Below is a small trained network, with its code and all its weights. Each question gives an input and a target symbol and asks what happens when units are switched off, that is, made to give their printed mean instead of their output.

import numpy as np


def w(rows, s, z=0):
    codes = np.array(rows[::2]) - 128.0
    scale = np.full(codes.shape[1], s)
    scale[-1] = z or s
    return codes * scale


def norm(h):
    return h / np.sqrt((h * h).mean(-1, keepdims=True) + 1e-5)


def softmax(a):
    e = np.exp(a - a.max(-1, keepdims=True))
    return e / e.sum(-1, keepdims=True)


def log_softmax(a):
    a = a - a.max(-1, keepdims=True)
    return a - np.log(np.exp(a).sum(-1, keepdims=True))


def net(x, mask):
    ids = ['βγζηθλμπστψ'.index(c) for c in x.split()]
    T = len(ids)
    res = E[ids] + P[:T]
    u = 0
    for l in range(2):
        r = norm(res)
        for j in range(3):
            rows = slice(3 * j, 3 * j + 3)
            q, k, v = (r @ M[l][rows].T for M in (Q, K, V))
            z = softmax(np.where(np.tri(T) > 0, q @ k.T / 3**0.5, -1e9)) @ v
            o = O[l][rows]
            res = res + np.where(mask[u + j], z, o[:, -1]) @ o[:, :-1]
        u += 3
    return log_softmax(norm(res)[-1] @ U[:, :-1].T + U[:, -1])


Q, K, V, O = {}, {}, {}, {}
E = w([
[131,127,143,132],'β',
[151,138,125,146],'γ',
[134,131,137,150],'ζ',
[146,129,128,146],'η',
[145,134,135,126],'θ',
[139,132,139,125],'λ',
[70,60,1,75],'μ',
[145,127,131,139],'π',
[146,127,131,119],'σ',
[149,134,126,124],'τ',
[137,121,138,132],'ψ',
],0.005)
P = w([
[168,105,205,181],'0',
[205,144,173,39],'1',
[192,53,182,131],'2',
[30,253,72,157],'3',
[129,160,145,68],'4',
[92,9,163,155],'5',
[21,156,72,174],'6',
[140,190,201,109],'7',
[162,16,231,160],'8',
],0.0013)
Q[0] = w([
[105,145,45,16],'0.h1',
[144,180,250,126],'0.h1',
[133,114,27,195],'0.h1',
[95,3,41,103],'0.h2',
[201,86,134,245],'0.h2',
[26,219,30,84],'0.h2',
[150,217,171,72],'0.h3',
[120,119,94,74],'0.h3',
[92,57,88,125],'0.h3',
],0.0062)
K[0] = w([
[126,208,209,54],'0.h1',
[79,116,2,75],'0.h1',
[158,144,190,229],'0.h1',
[137,250,140,189],'0.h2',
[54,118,25,137],'0.h2',
[204,163,170,54],'0.h2',
[197,192,168,59],'0.h3',
[103,149,92,73],'0.h3',
[58,76,76,125],'0.h3',
],0.0065)
V[0] = w([
[78,160,136,39],'0.h1',
[175,214,168,179],'0.h1',
[86,158,112,107],'0.h1',
[221,148,85,235],'0.h2',
[160,142,122,91],'0.h2',
[82,80,133,81],'0.h2',
[100,53,86,107],'0.h3',
[88,159,140,125],'0.h3',
[185,252,133,111],'0.h3',
],0.0039)
O[0] = w([
[196,172,116,180,20],'0.h1',
[116,66,80,97,223],'0.h1',
[121,147,103,163,56],'0.h1',
[128,254,150,112,250],'0.h2',
[85,108,147,112,120],'0.h2',
[122,61,109,168,66],'0.h2',
[114,179,98,65,31],'0.h3',
[159,133,175,126,86],'0.h3',
[172,78,104,217,187],'0.h3',
],0.004,0.002)
Q[1] = w([
[191,125,36,64],'1.h1',
[202,132,43,82],'1.h1',
[58,155,107,207],'1.h1',
[220,119,255,158],'1.h2',
[206,177,252,95],'1.h2',
[30,184,202,125],'1.h2',
[182,76,189,65],'1.h3',
[90,145,224,47],'1.h3',
[230,56,143,134],'1.h3',
],0.0063)
K[1] = w([
[214,124,193,229],'1.h1',
[231,136,222,218],'1.h1',
[160,42,35,20],'1.h1',
[24,117,77,42],'1.h2',
[3,213,81,70],'1.h2',
[108,149,24,204],'1.h2',
[30,138,196,90],'1.h3',
[68,172,215,234],'1.h3',
[87,117,182,24],'1.h3',
],0.0065)
V[1] = w([
[175,109,60,4],'1.h1',
[81,154,218,110],'1.h1',
[69,162,9,74],'1.h1',
[131,70,225,130],'1.h2',
[20,162,170,63],'1.h2',
[159,79,121,58],'1.h2',
[36,123,69,186],'1.h3',
[26,153,155,100],'1.h3',
[164,151,72,56],'1.h3',
],0.0039)
O[1] = w([
[16,175,199,189,138],'1.h1',
[239,171,130,137,249],'1.h1',
[41,53,169,235,70],'1.h1',
[86,73,52,250,240],'1.h2',
[4,188,104,112,240],'1.h2',
[70,40,147,76,144],'1.h2',
[211,198,12,107,9],'1.h3',
[128,72,24,188,185],'1.h3',
[156,64,141,20,76],'1.h3',
],0.0031,0.002)
U = w([
[152,10,4,239,100],'β',
[207,221,240,30,171],'γ',
[210,253,10,182,232],'ζ',
[71,245,172,80,75],'η',
[226,69,230,136,108],'θ',
[208,11,153,151,65],'λ',
[70,109,152,102,87],'μ',
[38,192,182,110,119],'π',
[68,25,206,148,84],'σ',
[166,99,234,92,71],'τ',
[28,58,46,54,253],'ψ',
],0.007,0.0037)

Each question gives the input, a string of symbols that net reads in full, and the target symbol t.
The units are the heads (3 rows each of Q, K, V and O). Each row of codes is followed by its name. A weight is (code - 128) times the scale printed after its matrix; where a second scale follows, it is the last column's (O and U).
mask holds one flag per head, layer by layer. A switched-off head (its flag False) gives its mean, the last column of its rows in O, instead of its output. The means were averaged over made-up inputs and are rounded, as every weight is.
A unit's drop is (log p(t) with every unit on - log p(t) with that unit switched off) / (log p(t) with every unit on - log p(t) with every unit switched off).
The circuit of an input: a set's keep is (log p(t) with only the set's units on - log p(t) with every unit switched off) / (log p(t) with every unit on - log p(t) with every unit switched off). Starting from all 6 units, units are removed one at a time, each time the one whose removal leaves the highest keep (on an exact tie, the one counted first), for as long as the keep stays at least 0.8.
circuit, biggest first: the units of the circuit, biggest drop first
most important unit: the unit with the biggest drop
which heads matter: for each layer, one digit per head in row order, 1 if its drop is at least 0.15 and else 0, layers parted by /
input β ζ π ζ θ β σ η, target β: circuit, biggest first : [0.h2]
input ψ β ζ ζ θ γ ζ, target θ: circuit, biggest first : [0.h3 1.h2 0.h1 1.h3]
input ζ π ζ β θ, target ζ: which heads matter : 111 / 110
input μ θ ζ ζ π τ, target ζ: which heads matter : 010 / 001
input β ζ γ ζ γ, target γ: circuit, biggest first : [1.h3 1.h1]
input π ζ β τ ψ, target β: which heads matter : 101 / 000
input γ τ λ σ θ β ζ, target θ: circuit, biggest first : [1.h2 0.h3 1.h3]
input ζ γ β ψ, target γ: which heads matter : 011 / 111
input ψ ζ η β θ ζ θ, target θ: circuit, biggest first : [0.h3 1.h2 1.h3]
input β ζ ζ ζ γ ζ λ, target γ: circuit, biggest first : [0.h3 0.h2 1.h2 0.h1]
input ζ ζ π γ γ ψ σ, target γ: circuit, biggest first : [0.h2 0.h3 1.h2]
input η ζ τ θ γ ψ θ, target γ: circuit, biggest first : [0.h2 0.h3 1.h2 1.h3]
input ζ γ ψ γ, target γ: which heads matter : 111 / 011
input β β λ β γ ζ π ψ, target ζ: most important unit : 1.h3
input β ψ ψ β ζ ζ γ τ, target ζ: circuit, biggest first : [1.h1 1.h2 0.h3]
input η θ γ ζ θ η, target ζ: circuit, biggest first : [0.h3 0.h2 1.h1]
input ζ λ β β β β θ σ, target β: circuit, biggest first : [0.h2 0.h3]
input μ λ β γ, target β: which heads matter : 010 / 110
input β τ λ, target β: circuit, biggest first : [1.h2 0.h3]
input β ζ ζ τ ζ, target ζ: which heads matter : 111 / 100
input θ μ β ζ ζ γ ψ η σ, target γ: most important unit : 1.h2
input γ ζ ψ ζ ζ ζ ζ β η, target ζ: circuit, biggest first : [1.h2 1.h3 0.h3]
input σ γ σ ζ ψ γ, target ζ: which heads matter : 111 / 001
input τ β π β ζ β, target β: which heads matter : 011 / 111
input β β ζ θ, target β: which heads matter : 110 / 010
